Here is a tiny trained network, its code and every weight. The questions are about switching its units off for an input and a target symbol, where a switched-off unit gives its printed mean instead of its output.

import numpy as np


def w(rows, s, z=0):
    codes = np.array(rows[::2]) - 128.0
    scale = np.full(codes.shape[1], s)
    scale[-1] = z or s
    return codes * scale


def f(y):
    return y / 2 * (1 + np.tanh(0.7978845608 * (y + 0.044715 * y**3)))


def softmax(a):
    e = np.exp(a - a.max(-1, keepdims=True))
    return e / e.sum(-1, keepdims=True)


def log_softmax(a):
    a = a - a.max(-1, keepdims=True)
    return a - np.log(np.exp(a).sum(-1, keepdims=True))


def net(x, mask):
    ids = ['αβγδεζηλμξστφψω'.index(c) for c in x.split()]
    T = len(ids)
    res = E[ids] + P[:T]
    u = 0
    for l in range(2):
        q, k, v = (res @ M[l].T for M in (Q, K, V))
        z = softmax(np.where(np.tri(T) > 0, q @ k.T / 4**0.5, -1e9)) @ v
        res = res + np.where(mask[u], z, O[l][:, -1]) @ O[l][:, :-1]
        u += 1
        y = f(res @ A[l][:, :-1].T + A[l][:, -1])
        res = res + np.where(mask[u : u + 8], y, B[l][:, -1]) @ B[l][:, :-1]
        u += 8
    return log_softmax(res[-1] @ U[:, :-1].T + U[:, -1])


Q, K, V, O, A, B = {}, {}, {}, {}, {}, {}
E = w([
[122,87,126,165,100,73],'α',
[129,78,105,185,116,41],'β',
[117,55,141,144,61,69],'γ',
[159,69,179,128,103,16],'δ',
[134,91,136,109,155,5],'ε',
[135,91,200,77,96,55],'ζ',
[189,67,184,181,166,81],'η',
[235,209,6,144,117,255],'λ',
[154,46,183,160,107,146],'μ',
[149,108,200,172,156,158],'ξ',
[140,108,218,91,192,127],'σ',
[107,110,145,133,189,178],'τ',
[112,81,159,78,131,177],'φ',
[126,121,71,123,231,116],'ψ',
[110,71,64,59,174,138],'ω',
],0.0098)
P = w([
[34,146,188,164,125,86],'0',
[78,39,162,171,162,102],'1',
[102,59,171,157,161,114],'2',
[129,68,161,132,157,119],'3',
[156,67,153,123,158,131],'4',
[179,79,143,110,158,140],'5',
[206,91,140,94,160,149],'6',
[231,86,131,93,160,154],'7',
[255,86,118,83,151,162],'8',
],0.0084)
Q[0] = w([
[73,250,85,144,78,151],'0.h0',
[80,203,108,118,50,123],'0.h0',
[105,141,106,159,152,185],'0.h0',
[143,196,79,133,104,178],'0.h0',
],0.018)
K[0] = w([
[57,81,161,153,117,77],'0.h0',
[82,54,163,175,137,47],'0.h0',
[11,141,113,77,145,131],'0.h0',
[44,168,158,159,94,77],'0.h0',
],0.013)
V[0] = w([
[43,180,10,85,101,210],'0.h0',
[93,135,196,76,254,192],'0.h0',
[84,76,186,11,61,126],'0.h0',
[110,129,91,52,177,9],'0.h0',
],0.0095)
O[0] = w([
[88,48,115,168,190,168,10],'0.h0',
[121,209,254,98,229,170,173],'0.h0',
[133,39,219,44,76,137,135],'0.h0',
[124,82,94,37,229,17,131],'0.h0',
],0.009,0.011)
A[0] = w([
[162,148,147,199,103,172,233],'0.n0',
[152,170,149,130,82,62,178],'0.n1',
[200,176,133,2,110,37,219],'0.n2',
[139,98,149,221,64,158,254],'0.n3',
[165,156,135,64,107,144,246],'0.n4',
[74,84,70,104,138,86,208],'0.n5',
[117,242,226,77,93,134,223],'0.n6',
[100,137,161,57,202,151,232],'0.n7',
],0.007,0.0031)
B[0] = w([
[99,185,79,113,99,195,150],'0.n0',
[99,212,147,148,23,38,181],'0.n1',
[200,142,155,85,115,25,249],'0.n2',
[147,133,59,126,79,223,144],'0.n3',
[245,172,122,18,139,132,179],'0.n4',
[106,61,151,232,133,90,132],'0.n5',
[182,249,253,152,130,176,226],'0.n6',
[176,64,196,177,229,151,172],'0.n7',
],0.005,0.016)
Q[1] = w([
[83,135,34,205,99,195],'1.h0',
[183,158,114,2,92,31],'1.h0',
[164,227,225,119,68,116],'1.h0',
[111,119,46,169,54,124],'1.h0',
],0.0092)
K[1] = w([
[27,169,204,212,74,77],'1.h0',
[255,178,20,61,65,141],'1.h0',
[197,182,122,92,192,253],'1.h0',
[103,184,213,149,24,49],'1.h0',
],0.0043)
V[1] = w([
[135,102,154,85,247,108],'1.h0',
[133,43,142,80,81,161],'1.h0',
[88,107,88,198,185,144],'1.h0',
[122,150,165,138,141,226],'1.h0',
],0.012)
O[1] = w([
[123,91,185,111,234,164,191],'1.h0',
[165,35,175,215,66,156,91],'1.h0',
[174,138,60,138,182,113,2],'1.h0',
[110,204,170,254,163,116,146],'1.h0',
],0.0097,0.031)
A[1] = w([
[192,155,199,130,130,122,138],'1.n0',
[179,160,177,118,169,108,129],'1.n1',
[134,1,103,115,86,169,126],'1.n2',
[196,87,66,39,66,153,113],'1.n3',
[159,159,93,63,74,118,117],'1.n4',
[119,181,96,180,47,86,253],'1.n5',
[212,81,170,208,153,132,138],'1.n6',
[123,140,169,95,103,63,162],'1.n7',
],0.0067,0.0062)
B[1] = w([
[81,109,48,159,116,157,254],'1.n0',
[136,114,78,174,125,144,238],'1.n1',
[172,149,193,161,130,11,152],'1.n2',
[113,182,123,138,151,28,170],'1.n3',
[95,68,31,142,116,131,187],'1.n4',
[253,115,138,88,118,202,192],'1.n5',
[66,85,33,187,96,87,186],'1.n6',
[106,118,104,125,130,209,228],'1.n7',
],0.0077,0.027)
U = w([
[150,127,101,143,115,111,147],'α',
[106,149,27,141,138,76,64],'β',
[205,108,157,175,96,76,145],'γ',
[65,158,149,131,98,69,17],'δ',
[144,153,175,87,160,77,116],'ε',
[142,95,254,96,100,132,90],'ζ',
[38,121,42,55,99,209,219],'η',
[188,118,54,155,124,147,138],'λ',
[206,68,162,125,69,208,92],'μ',
[201,227,186,129,132,111,221],'ξ',
[75,168,227,89,152,158,4],'σ',
[70,205,64,173,162,76,64],'τ',
[52,86,106,219,57,140,87],'φ',
[181,163,121,68,212,147,222],'ψ',
[161,10,90,135,135,175,235],'ω',
],0.0046,0.0027)

Each question gives the input, a string of symbols that net reads in full, and the target symbol t.
The units are the heads (4 rows each of Q, K, V and O) and the neurons (one row each of A and B). Each row of codes is followed by its name. A weight is (code - 128) times the scale printed after its matrix; where a second scale follows, it is the last column's (O, A, B and U).
mask holds one flag per unit, layer by layer, with each layer's heads first. A switched-off unit (its flag False) gives its mean, the last column of its rows in O or B, instead of its output. The means were averaged over made-up inputs and are rounded, as every weight is.
A unit's drop is (log p(t) with every unit on - log p(t) with that unit switched off) / (log p(t) with every unit on - log p(t) with every unit switched off).
The circuit of an input: a set's keep is (log p(t) with only the set's units on - log p(t) with every unit switched off) / (log p(t) with every unit on - log p(t) with every unit switched off). Starting from the 12 units with the biggest drops (on a tie, the unit counted first), units are removed one at a time, each time the one whose removal leaves the highest keep (on an exact tie, the one counted first), for as long as the keep stays at least 0.8.
units of the circuit, in order: the units of the circuit, biggest drop first
unit that matters most: the unit with the biggest drop
k most important neurons: the k neurons with the biggest drops, biggest first
top k neurons in layer l: the k neurons of layer l with the biggest drops, biggest first
input ξ ω α, target ω: units of the circuit, in order	1.h0; 0.h0; 0.n6
input γ η δ η β φ η, target φ: most important neuron	1.n6
input ψ η σ ω γ β γ η β, target η: top 2 neurons in layer 1	1.n4; 1.n7
input τ η ε ξ η φ γ λ, target τ: units of the circuit, in order	0.h0; 1.h0; 1.n5
input γ δ ω α ψ ξ η τ, target τ: units of the circuit, in order	1.h0; 0.h0; 1.n5; 0.n2
input δ α μ σ σ μ η, target σ: 2 most important neurons	0.n4; 0.n6
input φ η α τ η μ μ ξ, target ξ: units of the circuit, in order	0.h0; 1.h0; 0.n6
input ω ζ φ α μ, target φ: units of the circuit, in order	1.h0; 0.h0; 1.n6; 1.n5
input γ ξ ξ η μ η δ, target μ: top 2 neurons in layer 0	0.n3; 0.n1
input η τ η δ η φ β α μ, target μ: units of the circuit, in order	1.h0; 0.h0; 0.n3; 1.n5
input λ η τ, target λ: units of the circuit, in order	0.h0; 1.h0; 1.n5; 0.n3
input γ ψ ξ λ β η η, target γ: 3 most important neurons	0.n6; 1.n2; 0.n1
input φ β ψ, target ψ: units of the circuit, in order	1.h0; 0.h0
input β ξ δ ξ η ζ, target ξ: unit that matters most	0.n1
input φ ζ μ β φ φ, target φ: units of the circuit, in order	1.h0; 0.h0; 1.n6; 1.n5
input η η ζ ζ σ γ η, target σ: 2 most important neurons	0.n1; 0.n6
input ζ η μ η τ ζ β, target τ: units of the circuit, in order	1.h0; 0.n1; 0.h0; 1.n5
input ξ δ β η ξ φ ζ, target φ: 2 most important neurons	1.n6; 1.n0
input β γ β, target γ: 3 most important neurons	1.n2; 1.n0; 0.n6
input β η φ φ ζ λ φ β, target β: top neuron in layer 0	0.n6
input μ ε λ φ ζ η, target μ: 2 most important neurons	1.n0; 1.n6
input δ φ λ γ β η γ η, target δ: 3 most important neurons	0.n6; 1.n2; 0.n1
input γ γ ζ, target ζ: top 2 neurons in layer 1	1.n2; 1.n6
